Below is a small trained network, with its code and all its weights. Each question gives an input and a target symbol and asks what happens when units are switched off, that is, made to give their printed mean instead of their output.

import numpy as np


def w(rows, s, z=0):
    codes = np.array(rows[::2]) - 128.0
    scale = np.full(codes.shape[1], s)
    scale[-1] = z or s
    return codes * scale


def norm(h):
    return h / np.sqrt((h * h).mean(-1, keepdims=True) + 1e-5)


def f(y):
    return y / 2 * (1 + np.tanh(0.7978845608 * (y + 0.044715 * y**3)))


def softmax(a):
    e = np.exp(a - a.max(-1, keepdims=True))
    return e / e.sum(-1, keepdims=True)


def log_softmax(a):
    a = a - a.max(-1, keepdims=True)
    return a - np.log(np.exp(a).sum(-1, keepdims=True))


def net(x, mask):
    ids = ['αγδζηλξτφψ'.index(c) for c in x.split()]
    T = len(ids)
    res = E[ids] + P[:T]
    u = 0
    for l in range(2):
        q, k, v = (norm(res) @ M[l].T for M in (Q, K, V))
        z = softmax(np.where(np.tri(T) > 0, q @ k.T / 3**0.5, -1e9)) @ v
        res = res + np.where(mask[u], z, O[l][:, -1]) @ O[l][:, :-1]
        u += 1
        y = f(norm(res) @ A[l][:, :-1].T + A[l][:, -1])
        res = res + np.where(mask[u : u + 8], y, B[l][:, -1]) @ B[l][:, :-1]
        u += 8
    return log_softmax(norm(res)[-1] @ U[:, :-1].T + U[:, -1])


Q, K, V, O, A, B = {}, {}, {}, {}, {}, {}
E = w([
[134,70,45,82,107,79,222,61,129,73,126,118],'α',
[155,95,168,125,174,64,90,130,136,120,166,158],'γ',
[153,82,99,109,139,67,169,136,187,119,93,78],'δ',
[128,132,97,134,148,85,213,141,73,65,208,124],'ζ',
[113,45,116,174,121,120,140,186,110,175,84,129],'η',
[155,75,183,159,146,79,129,149,135,118,90,130],'λ',
[139,169,159,165,194,112,146,161,65,152,135,149],'ξ',
[185,116,153,115,117,159,87,75,119,177,174,3],'τ',
[131,58,125,135,118,125,125,133,127,133,151,99],'φ',
[113,60,101,136,160,119,109,152,115,140,177,109],'ψ',
],0.02)
P = w([
[83,106,151,231,81,66,99,120,112,75,104,111],'0',
[173,69,162,49,125,97,112,135,22,195,38,104],'1',
[19,143,146,218,110,33,104,83,168,111,186,118],'2',
[189,98,216,178,103,109,152,110,131,126,124,99],'3',
[251,99,44,117,209,162,77,136,106,133,82,153],'4',
[61,178,122,215,149,62,133,36,168,139,231,126],'5',
[186,97,199,172,131,132,156,124,140,121,152,97],'6',
[243,149,102,27,243,190,90,122,155,90,69,181],'7',
[64,159,162,242,106,25,133,27,117,138,233,88],'8',
[122,70,194,188,89,169,197,206,129,132,153,99],'9',
],0.012)
Q[0] = w([
[143,185,114,157,112,254,153,226,17,156,125,147],'0.h1',
[91,37,74,116,60,80,243,42,65,38,180,140],'0.h1',
[102,190,185,229,204,100,213,145,48,105,213,144],'0.h1',
],0.0076)
K[0] = w([
[114,135,139,173,80,210,78,229,47,155,135,97],'0.h1',
[109,86,70,90,58,134,244,101,106,38,160,141],'0.h1',
[116,254,160,135,156,105,223,159,55,110,186,203],'0.h1',
],0.0087)
V[0] = w([
[62,84,166,232,157,69,203,108,42,146,116,97],'0.h1',
[170,119,81,135,206,121,134,33,122,156,98,51],'0.h1',
[86,254,142,144,92,50,164,161,106,139,152,162],'0.h1',
],0.005)
O[0] = w([
[198,223,102,144,53,123,4,154,179,105,183,116,250],'0.h1',
[136,125,157,155,87,144,80,183,130,122,161,75,147],'0.h1',
[200,55,136,172,109,66,171,89,150,51,82,141,167],'0.h1',
],0.011)
A[0] = w([
[184,206,82,19,109,219,54,76,153,101,61,143,130],'0.n1',
[167,74,117,139,148,144,116,31,154,225,105,122,255],'0.n2',
[206,122,169,142,160,185,164,226,121,162,107,74,199],'0.n3',
[105,152,142,206,127,72,162,181,194,169,118,104,99],'0.n4',
[120,254,164,141,140,132,108,168,87,158,182,112,153],'0.n5',
[220,123,85,69,107,203,196,135,95,152,75,59,160],'0.n6',
[82,96,77,79,88,76,134,144,222,168,136,62,134],'0.n7',
[184,96,101,97,109,48,150,110,140,109,100,217,111],'0.n8',
],0.0079,0.0057)
B[0] = w([
[238,228,76,111,133,203,66,98,175,150,141,187,161],'0.n1',
[2,125,207,164,120,88,212,141,105,39,207,157,156],'0.n2',
[101,85,114,108,109,97,85,179,176,137,178,130,231],'0.n3',
[122,160,163,56,106,156,156,20,147,11,176,141,186],'0.n4',
[78,12,112,166,190,82,175,106,188,37,80,85,254],'0.n5',
[149,117,65,91,124,129,111,128,162,155,40,12,173],'0.n6',
[207,165,109,175,113,43,151,123,148,49,113,152,172],'0.n7',
[149,113,59,130,121,217,74,155,135,179,152,130,196],'0.n8',
],0.0091,0.0062)
Q[1] = w([
[171,91,181,96,58,236,53,245,141,190,120,173],'1.h1',
[90,175,124,161,222,146,111,60,195,108,135,172],'1.h1',
[47,209,124,118,109,126,117,53,97,160,39,132],'1.h1',
],0.012)
K[1] = w([
[103,98,165,235,40,7,120,24,57,91,145,81],'1.h1',
[103,105,155,139,193,240,55,177,171,149,99,200],'1.h1',
[111,150,115,58,121,159,42,154,106,205,106,153],'1.h1',
],0.011)
V[1] = w([
[59,167,155,138,64,157,111,164,191,189,136,132],'1.h1',
[111,151,187,74,136,129,85,138,91,122,244,133],'1.h1',
[97,167,91,115,59,201,146,92,119,132,161,16],'1.h1',
],0.011)
O[1] = w([
[181,87,98,97,94,72,82,140,94,76,152,5,2],'1.h1',
[108,210,104,120,111,202,80,63,128,182,122,121,138],'1.h1',
[174,216,193,96,184,3,101,110,69,172,170,165,126],'1.h1',
],0.015,0.0094)
A[1] = w([
[137,155,146,128,86,123,115,106,173,82,157,175,46],'1.n1',
[137,133,174,103,188,69,125,151,118,84,192,169,135],'1.n2',
[84,216,187,146,140,124,231,35,80,145,134,218,57],'1.n3',
[111,44,75,34,181,186,92,144,89,183,131,122,255],'1.n4',
[184,136,45,99,138,198,23,153,144,128,81,90,141],'1.n5',
[105,136,175,130,157,46,204,216,76,185,80,159,148],'1.n6',
[119,97,93,106,120,133,128,72,110,82,100,51,81],'1.n7',
[161,147,201,76,150,2,147,220,24,209,142,170,89],'1.n8',
],0.013,0.0087)
B[1] = w([
[49,92,138,101,205,129,168,141,70,128,133,109,236],'1.n1',
[113,152,98,51,50,185,165,150,155,168,86,129,247],'1.n2',
[51,69,189,70,88,183,77,73,73,193,227,111,245],'1.n3',
[113,123,57,90,149,174,114,199,176,247,63,71,179],'1.n4',
[152,172,160,67,160,189,154,106,99,184,94,206,211],'1.n5',
[24,49,97,82,150,143,45,156,123,242,30,126,174],'1.n6',
[128,94,148,94,221,116,98,166,73,163,54,139,141],'1.n7',
[107,104,153,175,200,225,68,231,251,178,15,50,196],'1.n8',
],0.013,0.011)
U = w([
[46,79,100,98,175,128,156,232,84,193,78,41,54],'α',
[183,218,90,109,57,183,144,40,174,155,100,159,160],'γ',
[126,126,140,53,110,43,247,178,144,118,148,125,116],'δ',
[50,122,159,104,93,117,135,83,60,167,184,139,153],'ζ',
[195,41,107,91,134,48,62,149,69,115,169,108,227],'η',
[100,67,119,25,167,177,111,84,58,33,60,93,3],'λ',
[119,58,121,216,121,142,197,150,128,110,142,144,140],'ξ',
[135,255,175,188,78,149,64,131,188,147,200,41,76],'τ',
[129,200,78,112,40,69,56,85,128,110,140,106,185],'φ',
[36,201,61,144,204,68,33,54,131,109,149,105,70],'ψ',
],0.0084,0.0055)

Each question gives the input, a string of symbols that net reads in full, and the target symbol t.
The units are the heads (3 rows each of Q, K, V and O) and the neurons (one row each of A and B). Each row of codes is followed by its name. A weight is (code - 128) times the scale printed after its matrix; where a second scale follows, it is the last column's (O, A, B and U).
mask holds one flag per unit, layer by layer, with each layer's heads first. A switched-off unit (its flag False) gives its mean, the last column of its rows in O or B, instead of its output. The means were averaged over made-up inputs and are rounded, as every weight is.
A unit's drop is (log p(t) with every unit on - log p(t) with that unit switched off) / (log p(t) with every unit on - log p(t) with every unit switched off).
The circuit of an input: a set's keep is (log p(t) with only the set's units on - log p(t) with every unit switched off) / (log p(t) with every unit on - log p(t) with every unit switched off). Starting from the 12 units with the biggest drops (on a tie, the unit counted first), units are removed one at a time, each time the one whose removal leaves the highest keep (on an exact tie, the one counted first), for as long as the keep stays at least 0.8.
circuit, biggest first: the units of the circuit, biggest drop first
top k neurons: the k neurons with the biggest drops, biggest first
k most important neurons of layer l: the k neurons of layer l with the biggest drops, biggest first
input ξ ζ ξ ζ α δ α γ, target α: circuit, biggest first -> 0.h1, 1.n4
input ζ ζ ξ, target ζ: circuit, biggest first -> 1.n3, 1.n8
input α δ δ λ δ ξ, target δ: circuit, biggest first -> 0.n6, 1.h1, 1.n2, 0.h1
input α ζ ζ ζ ξ ζ ψ λ ξ ξ, target ξ: 2 most important neurons of layer 0 -> 0.n5, 0.n3
input φ ζ ψ, target ζ: circuit, biggest first -> 1.h1, 0.n8, 1.n3, 0.n3
input ξ α η δ λ τ τ, target τ: top 3 neurons -> 0.n2, 1.n1, 1.n3
input ξ ζ ζ ζ ζ δ γ α ζ, target α: circuit, biggest first -> 0.n6, 1.h1, 1.n8, 1.n6
input ζ α γ ζ ζ ξ ζ λ α, target λ: top 3 neurons -> 1.n7, 0.n3, 0.n6
input α ζ ζ ζ ζ ξ ξ ξ ξ, target ξ: most important neuron of layer 1 -> 1.n3
input λ δ ξ, target δ: top 3 neurons -> 0.n6, 0.n7, 1.n2
input λ τ ζ ζ, target ζ: circuit, biggest first -> 1.h1, 1.n3
input ζ ζ ψ φ, target ζ: 2 most important neurons of layer 0 -> 0.n5, 0.n3
input δ λ ζ ζ δ ζ, target δ: 2 most important neurons of layer 0 -> 0.n6, 0.n3
input ζ α ζ ζ α λ η ψ λ, target ψ: top neuron -> 1.n3
input ζ γ ψ, target γ: top 2 neurons -> 0.n3, 1.n5
input ξ γ ξ ζ ζ ζ ξ ψ ψ, target ψ: 2 most important neurons of layer 0 -> 0.n6, 0.n4
input ξ ζ ζ η, target ζ: top 2 neurons -> 0.n4, 0.n5
input τ ζ ζ ζ ξ ζ ξ η ξ, target η: 2 most important neurons of layer 0 -> 0.n3, 0.n6
input ζ ζ ξ ξ η ζ ζ α, target α: top 2 neurons -> 0.n6, 0.n2
input ξ ζ ζ, target ζ: most important neuron of layer 1 -> 1.n3
input ζ δ ζ ξ ζ α ζ φ λ, target φ: 4 most important neurons of layer 0 -> 0.n3, 0.n4, 0.n6, 0.n2
input α ζ τ ξ ζ ξ η, target ξ: top 2 neurons -> 0.n1, 1.n3
input ζ ζ ξ τ, target τ: 3 most important neurons of layer 0 -> 0.n2, 0.n6, 0.n7
input δ ξ ζ ψ ψ ζ, target ψ: 2 most important neurons of layer 1 -> 1.n3, 1.n2
